Here is a tiny trained network, its code and every weight. The questions are about switching its units off for an input and a target symbol, where a switched-off unit gives its printed mean instead of its output.

import numpy as np


def w(rows, s, z=0):
    codes = np.array(rows[::2]) - 128.0
    scale = np.full(codes.shape[1], s)
    scale[-1] = z or s
    return codes * scale


def softmax(a):
    e = np.exp(a - a.max(-1, keepdims=True))
    return e / e.sum(-1, keepdims=True)


def log_softmax(a):
    a = a - a.max(-1, keepdims=True)
    return a - np.log(np.exp(a).sum(-1, keepdims=True))


def net(x, mask):
    ids = ['γδεζηθμξπτφψω'.index(c) for c in x.split()]
    T = len(ids)
    res = E[ids] + P[:T]
    u = 0
    for l in range(3):
        r = res
        for j in range(2):
            rows = slice(2 * j, 2 * j + 2)
            q, k, v = (r @ M[l][rows].T for M in (Q, K, V))
            z = softmax(np.where(np.tri(T) > 0, q @ k.T / 2**0.5, -1e9)) @ v
            o = O[l][rows]
            res = res + np.where(mask[u + j], z, o[:, -1]) @ o[:, :-1]
        u += 2
    return log_softmax(res[-1] @ U[:, :-1].T + U[:, -1])


Q, K, V, O = {}, {}, {}, {}
E = w([
[155,175,104,95,186,117,107,130,131,118,162],'γ',
[143,188,89,129,152,116,66,114,142,110,191],'δ',
[111,90,91,140,120,149,84,98,155,161,221],'ε',
[164,238,183,105,118,104,148,110,113,105,186],'ζ',
[155,226,112,128,191,104,142,157,133,95,122],'η',
[140,155,114,26,128,139,142,156,139,210,138],'θ',
[146,180,122,143,168,83,133,134,138,81,132],'μ',
[151,104,160,106,150,45,171,152,61,55,169],'ξ',
[136,153,130,181,113,156,82,209,134,123,154],'π',
[53,105,134,120,137,87,115,94,126,4,90],'τ',
[106,107,121,157,148,90,82,170,55,193,82],'φ',
[163,108,118,232,135,195,175,118,101,165,102],'ψ',
[136,121,186,174,196,123,194,175,139,162,76],'ω',
],0.023)
P = w([
[190,142,2,120,54,42,231,127,205,163,112],'0',
[198,142,32,151,95,38,200,149,160,152,94],'1',
[181,155,68,150,97,58,182,152,119,149,78],'2',
[139,158,57,147,148,86,137,143,72,140,96],'3',
[114,153,98,151,145,121,126,142,63,127,94],'4',
[103,143,138,146,151,149,99,136,51,105,92],'5',
[87,115,182,147,164,177,88,143,39,85,84],'6',
[61,112,205,156,189,195,55,133,42,91,112],'7',
[41,71,233,171,207,229,42,155,42,80,91],'8',
],0.0082)
Q[0] = w([
[68,76,111,91,104,156,154,13,161,185,122],'0.h1',
[101,68,113,87,2,163,158,135,199,171,81],'0.h1',
[88,96,91,87,47,187,137,104,154,165,161],'0.h2',
[145,153,83,198,195,140,76,141,90,116,133],'0.h2',
],0.0095)
K[0] = w([
[254,183,8,57,54,17,131,178,163,152,223],'0.h1',
[186,86,23,36,86,52,167,75,220,180,112],'0.h1',
[113,166,45,97,36,63,148,137,173,135,77],'0.h2',
[92,147,198,181,213,207,58,119,77,85,73],'0.h2',
],0.0061)
V[0] = w([
[116,159,209,210,198,149,197,20,92,75,61],'0.h1',
[254,178,125,94,150,131,191,179,44,214,203],'0.h1',
[235,71,106,88,51,117,221,144,173,145,98],'0.h2',
[22,119,71,126,81,71,154,195,149,193,2],'0.h2',
],0.0049)
O[0] = w([
[144,106,247,118,112,35,120,155,192,219,187,221],'0.h1',
[255,58,196,90,171,138,32,104,156,40,116,254],'0.h1',
[190,107,25,104,125,171,71,140,140,116,221,120],'0.h2',
[244,160,138,82,61,36,60,191,133,106,98,61],'0.h2',
],0.0068,0.0043)
Q[1] = w([
[164,194,213,138,254,60,93,172,68,104,179],'1.h1',
[126,108,120,90,31,155,208,126,139,203,119],'1.h1',
[110,210,94,189,231,78,138,145,110,82,101],'1.h2',
[102,165,101,95,97,130,213,167,154,108,116],'1.h2',
],0.0071)
K[1] = w([
[54,88,234,154,175,228,84,163,75,188,94],'1.h1',
[197,122,64,111,206,74,151,101,160,166,179],'1.h1',
[111,163,251,164,146,65,208,234,160,2,117],'1.h2',
[110,139,101,130,130,110,98,123,240,27,166],'1.h2',
],0.0064)
V[1] = w([
[120,159,93,108,92,55,177,86,184,154,156],'1.h1',
[94,193,78,81,170,76,126,17,104,57,154],'1.h1',
[156,94,142,176,3,148,174,5,136,116,130],'1.h2',
[150,186,233,132,83,96,191,189,55,111,118],'1.h2',
],0.0065)
O[1] = w([
[101,165,158,124,170,106,62,105,112,129,147,79],'1.h1',
[88,101,166,174,176,166,97,115,197,115,121,106],'1.h1',
[146,107,98,171,153,123,109,27,133,115,154,57],'1.h2',
[221,84,180,108,2,155,166,72,145,70,117,255],'1.h2',
],0.0097,0.0087)
Q[2] = w([
[191,161,224,179,135,119,131,147,187,22,140],'2.h1',
[106,83,203,170,148,119,62,137,216,141,57],'2.h1',
[57,119,64,97,212,139,105,70,232,174,89],'2.h2',
[3,152,142,62,129,198,113,107,177,40,83],'2.h2',
],0.0067)
K[2] = w([
[72,62,225,172,94,142,180,173,27,111,106],'2.h1',
[51,123,225,53,197,127,229,1,115,60,143],'2.h1',
[196,179,53,168,138,53,119,145,201,87,190],'2.h2',
[43,116,102,70,62,136,101,111,149,43,158],'2.h2',
],0.0058)
V[2] = w([
[87,15,94,181,61,99,128,181,61,155,141],'2.h1',
[179,207,137,140,134,170,97,127,156,162,91],'2.h1',
[140,101,166,128,129,75,110,114,113,192,3],'2.h2',
[78,212,148,59,158,51,169,177,193,48,134],'2.h2',
],0.007)
O[2] = w([
[136,205,2,144,142,112,83,119,59,83,135,252],'2.h1',
[142,187,136,140,2,247,247,121,164,123,220,41],'2.h1',
[230,40,82,157,223,118,100,155,223,157,222,171],'2.h2',
[166,79,182,192,110,201,57,193,87,203,48,215],'2.h2',
],0.0084,0.0049)
U = w([
[89,112,132,27,183,191,136,168,103,133,126,145],'γ',
[59,117,129,149,185,167,123,158,119,113,177,240],'δ',
[85,86,126,132,135,173,119,111,101,129,147,171],'ε',
[105,88,149,109,87,149,142,53,157,121,99,128],'ζ',
[112,122,163,147,132,162,145,172,148,90,94,2],'η',
[99,123,150,129,120,133,134,134,136,111,117,82],'θ',
[101,124,151,167,124,126,150,134,149,108,104,112],'μ',
[124,119,155,120,144,97,46,95,106,76,49,143],'ξ',
[123,135,106,151,78,178,159,122,76,76,71,108],'π',
[72,157,164,163,103,58,143,139,50,202,134,122],'τ',
[136,108,110,254,201,174,166,87,128,73,167,155],'φ',
[51,135,129,74,89,55,131,145,172,101,132,153],'ψ',
[144,88,127,114,76,91,93,128,115,190,152,111],'ω',
],0.0076,0.0061)

Each question gives the input, a string of symbols that net reads in full, and the target symbol t.
The units are the heads (2 rows each of Q, K, V and O). Each row of codes is followed by its name. A weight is (code - 128) times the scale printed after its matrix; where a second scale follows, it is the last column's (O and U).
mask holds one flag per head, layer by layer. A switched-off head (its flag False) gives its mean, the last column of its rows in O, instead of its output. The means were averaged over made-up inputs and are rounded, as every weight is.
A unit's drop is (log p(t) with every unit on - log p(t) with that unit switched off) / (log p(t) with every unit on - log p(t) with every unit switched off).
The circuit of an input: a set's keep is (log p(t) with only the set's units on - log p(t) with every unit switched off) / (log p(t) with every unit on - log p(t) with every unit switched off). Starting from all 6 units, units are removed one at a time, each time the one whose removal leaves the highest keep (on an exact tie, the one counted first), for as long as the keep stays at least 0.8.
circuit, biggest first: the units of the circuit, biggest drop first
unit that matters most: the unit with the biggest drop
which heads matter: for each layer, one digit per head in row order, 1 if its drop is at least 0.15 and else 0, layers parted by /
drop when u is switched off: that unit's drop, to one decimal
input π π ζ μ ψ ξ ω τ ζ, target ω: unit that matters most : 2.h2
input ω ξ ξ δ, target ξ: which heads matter : 01 / 10 / 10
input δ π ζ γ ω ζ ζ ζ, target ζ: which heads matter : 01 / 01 / 10
input ζ ξ π ζ δ ζ, target ζ: circuit, biggest first : [0.h2; 2.h1; 1.h1; 1.h2]
input δ ζ ω ω η ψ η π, target ψ: circuit, biggest first : [2.h2; 1.h1]
input ξ ξ ζ ζ μ ω, target ω: circuit, biggest first : [2.h2; 0.h1; 1.h1]
input ξ ζ ω π φ π π, target φ: which heads matter : 00 / 10 / 11
input π ξ ξ τ ξ ζ ξ ξ π, target π: which heads matter : 00 / 10 / 00
input ξ π ξ ξ η, target ξ: which heads matter : 01 / 00 / 10
input ξ π τ ξ ξ ω ξ δ, target ω: which heads matter : 10 / 10 / 01
input γ ε ζ ξ ζ δ ξ γ, target ξ: which heads matter : 00 / 00 / 10
input ω π π ζ, target π: which heads matter : 11 / 00 / 10
input θ ζ δ ξ ξ ψ ξ, target ψ: which heads matter : 00 / 00 / 01
input ω ξ ξ π ξ ξ φ π φ, target ω: which heads matter : 01 / 10 / 01
input ζ ξ ξ π, target π: circuit, biggest first : [1.h1; 0.h1; 2.h1]
input ξ θ ξ δ, target ξ: unit that matters most : 2.h1
input π ξ ε ξ ξ ζ ω ξ π, target ω: circuit, biggest first : [2.h2; 1.h1; 0.h1]
input ω τ ψ π η, target ψ: which heads matter : 01 / 10 / 01
input π η ξ τ ζ ζ, target τ: which heads matter : 10 / 00 / 00
input ζ ε δ π ξ ξ ζ π ξ, target π: circuit, biggest first : [1.h1; 2.h1]
input ω ζ θ, target γ: circuit, biggest first : [0.h1; 1.h2]
input τ π θ, target γ: which heads matter : 11 / 01 / 10
input ξ ω δ τ φ ζ ξ, target φ: circuit, biggest first : [2.h2]
input ξ ζ ξ π φ ζ γ, target φ: circuit, biggest first : [2.h2; 1.h2]
input π ω η ε, target δ: which heads matter : 00 / 01 / 00
input ξ ξ π δ, target π: circuit, biggest first : [0.h1; 2.h1; 1.h1]
input ξ ζ ζ ξ ξ η δ η, target η: unit that matters most : 0.h2
input ξ ξ ξ ξ ω ω ξ, target ω: drop when 2.h2 is switched off : 0.3
